Below is a small trained network, with its code and all its weights. Each question gives an input and a class and asks what happens when units are switched off, that is, made to give their printed mean instead of their output.

import numpy as np


def w(rows, s, z=0):
    codes = np.array(rows[::2]) - 128.0
    scale = np.full(codes.shape[1], s)
    scale[-1] = z or s
    return codes * scale


def f(y):
    return np.maximum(y, 0)


def log_softmax(a):
    a = a - a.max(-1, keepdims=True)
    return a - np.log(np.exp(a).sum(-1, keepdims=True))


def net(x, mask):
    res = np.array(x, float).reshape(1, 3) / 4 @ E
    y = f(res @ A[0][:, :-1].T + A[0][:, -1])
    res = res + np.where(mask, y, B[0][:, -1]) @ B[0][:, :-1]
    return log_softmax(res[-1] @ U[:, :-1].T + U[:, -1])


A, B = {}, {}
E = w([
[169,216,201],'x0',
[118,179,1],'x1',
[15,179,118],'x2',
],0.0099)
A[0] = w([
[88,136,117,158],'neuron 1',
[153,92,193,149],'neuron 2',
[170,58,155,150],'neuron 3',
[147,3,220,174],'neuron 4',
[39,87,164,99],'neuron 5',
[105,108,103,190],'neuron 6',
[51,147,110,202],'neuron 7',
[212,76,104,152],'neuron 8',
[121,101,101,62],'neuron 9',
[70,119,101,123],'neuron 10',
[136,239,169,143],'neuron 11',
[150,176,134,154],'neuron 12',
[171,159,173,225],'neuron 13',
[116,80,85,195],'neuron 14',
[157,142,85,182],'neuron 15',
[106,140,152,95],'neuron 16',
[165,134,194,131],'neuron 17',
[88,237,112,228],'neuron 18',
[46,107,97,152],'neuron 19',
[179,176,229,253],'neuron 20',
[144,133,203,115],'neuron 21',
[153,199,139,174],'neuron 22',
[189,126,105,141],'neuron 23',
[143,191,139,102],'neuron 24',
[115,101,166,216],'neuron 25',
[48,138,104,104],'neuron 26',
[122,61,145,108],'neuron 27',
[231,69,112,216],'neuron 28',
[159,99,191,165],'neuron 29',
[58,160,150,97],'neuron 30',
[114,85,66,186],'neuron 31',
],0.017,0.0057)
B[0] = w([
[130,194,126,159],'neuron 1',
[165,100,168,196],'neuron 2',
[113,100,169,200],'neuron 3',
[147,129,201,251],'neuron 4',
[129,126,132,171],'neuron 5',
[123,164,121,170],'neuron 6',
[116,222,103,191],'neuron 7',
[31,35,207,218],'neuron 8',
[170,156,85,149],'neuron 9',
[135,176,130,169],'neuron 10',
[127,2,2,196],'neuron 11',
[134,94,61,162],'neuron 12',
[219,73,144,197],'neuron 13',
[125,174,98,195],'neuron 14',
[76,118,39,182],'neuron 15',
[148,135,102,142],'neuron 16',
[183,135,158,190],'neuron 17',
[107,128,81,210],'neuron 18',
[137,185,124,188],'neuron 19',
[202,83,117,243],'neuron 20',
[152,116,132,186],'neuron 21',
[101,33,49,178],'neuron 22',
[82,89,118,180],'neuron 23',
[175,27,94,159],'neuron 24',
[149,162,157,177],'neuron 25',
[134,204,155,177],'neuron 26',
[136,114,131,167],'neuron 27',
[57,13,179,247],'neuron 28',
[193,91,191,198],'neuron 29',
[55,186,146,167],'neuron 30',
[97,208,91,205],'neuron 31',
],0.0098,0.016)
U = w([
[192,197,85,59],'0',
[4,113,130,179],'1',
[250,98,200,132],'2',
[208,82,53,196],'3',
[145,156,69,195],'4',
[181,167,188,3],'5',
[123,217,172,90],'6',
[68,125,217,158],'7',
],0.012,0.0036)

Each question gives the input, the list of numbers given to net, and the class t.
The units are the neurons (one row each of A and B). Each row of codes is followed by its name. A weight is (code - 128) times the scale printed after its matrix; where a second scale follows, it is the last column's (A, B and U).
mask holds one flag per neuron, in row order. A switched-off neuron (its flag False) gives its mean, the last column of its row in B, instead of its output. The means were averaged over made-up inputs and are rounded, as every weight is.
A unit's drop is (log p(t) with every unit on - log p(t) with that unit switched off) / (log p(t) with every unit on - log p(t) with every unit switched off).
The circuit of an input: a set's keep is (log p(t) with only the set's units on - log p(t) with every unit switched off) / (log p(t) with every unit on - log p(t) with every unit switched off). Starting from the 12 units with the biggest drops (on a tie, the unit counted first), units are removed one at a time, each time the one whose removal leaves the highest keep (on an exact tie, the one counted first), for as long as the keep stays at least 0.8.
circuit, biggest first: the units of the circuit, biggest drop first
unit that matters most: the unit with the biggest drop
top k neurons: the k neurons with the biggest drops, biggest first
drop when u is switched off: that unit's drop, to one decimal
input [-5,-3,0], class 7: unit that matters most : neuron 20
input [-1,6,1], class 0: circuit, biggest first : neuron 28; neuron 8; neuron 11
input [6,6,5], class 3: top 2 neurons : neuron 11; neuron 24
input [-1,7,8], class 6: circuit, biggest first : neuron 26; neuron 7
input [6,1,-5], class 3: top 2 neurons : neuron 11; neuron 22
input [5,4,7], class 4: top 4 neurons : neuron 28; neuron 8; neuron 30; neuron 7
input [-4,6,5], class 0: top 3 neurons : neuron 8; neuron 28; neuron 4
input [1,2,7], class 4: top 3 neurons : neuron 28; neuron 8; neuron 11
input [5,7,6], class 4: top 3 neurons : neuron 28; neuron 8; neuron 7
input [-5,-4,-5], class 7: top 4 neurons : neuron 8; neuron 28; neuron 20; neuron 13
input [1,-2,8], class 4: top 4 neurons : neuron 28; neuron 8; neuron 11; neuron 4
input [5,-6,5], class 2: top 3 neurons : neuron 15; neuron 29; neuron 17
input [4,5,7], class 4: drop when neuron 8 is switched off : 0.4
input [-7,-4,3], class 6: drop when neuron 21 is switched off : 0.0
input [-7,2,3], class 0: drop when neuron 28 is switched off : 0.1
input [-2,6,0], class 0: unit that matters most : neuron 28
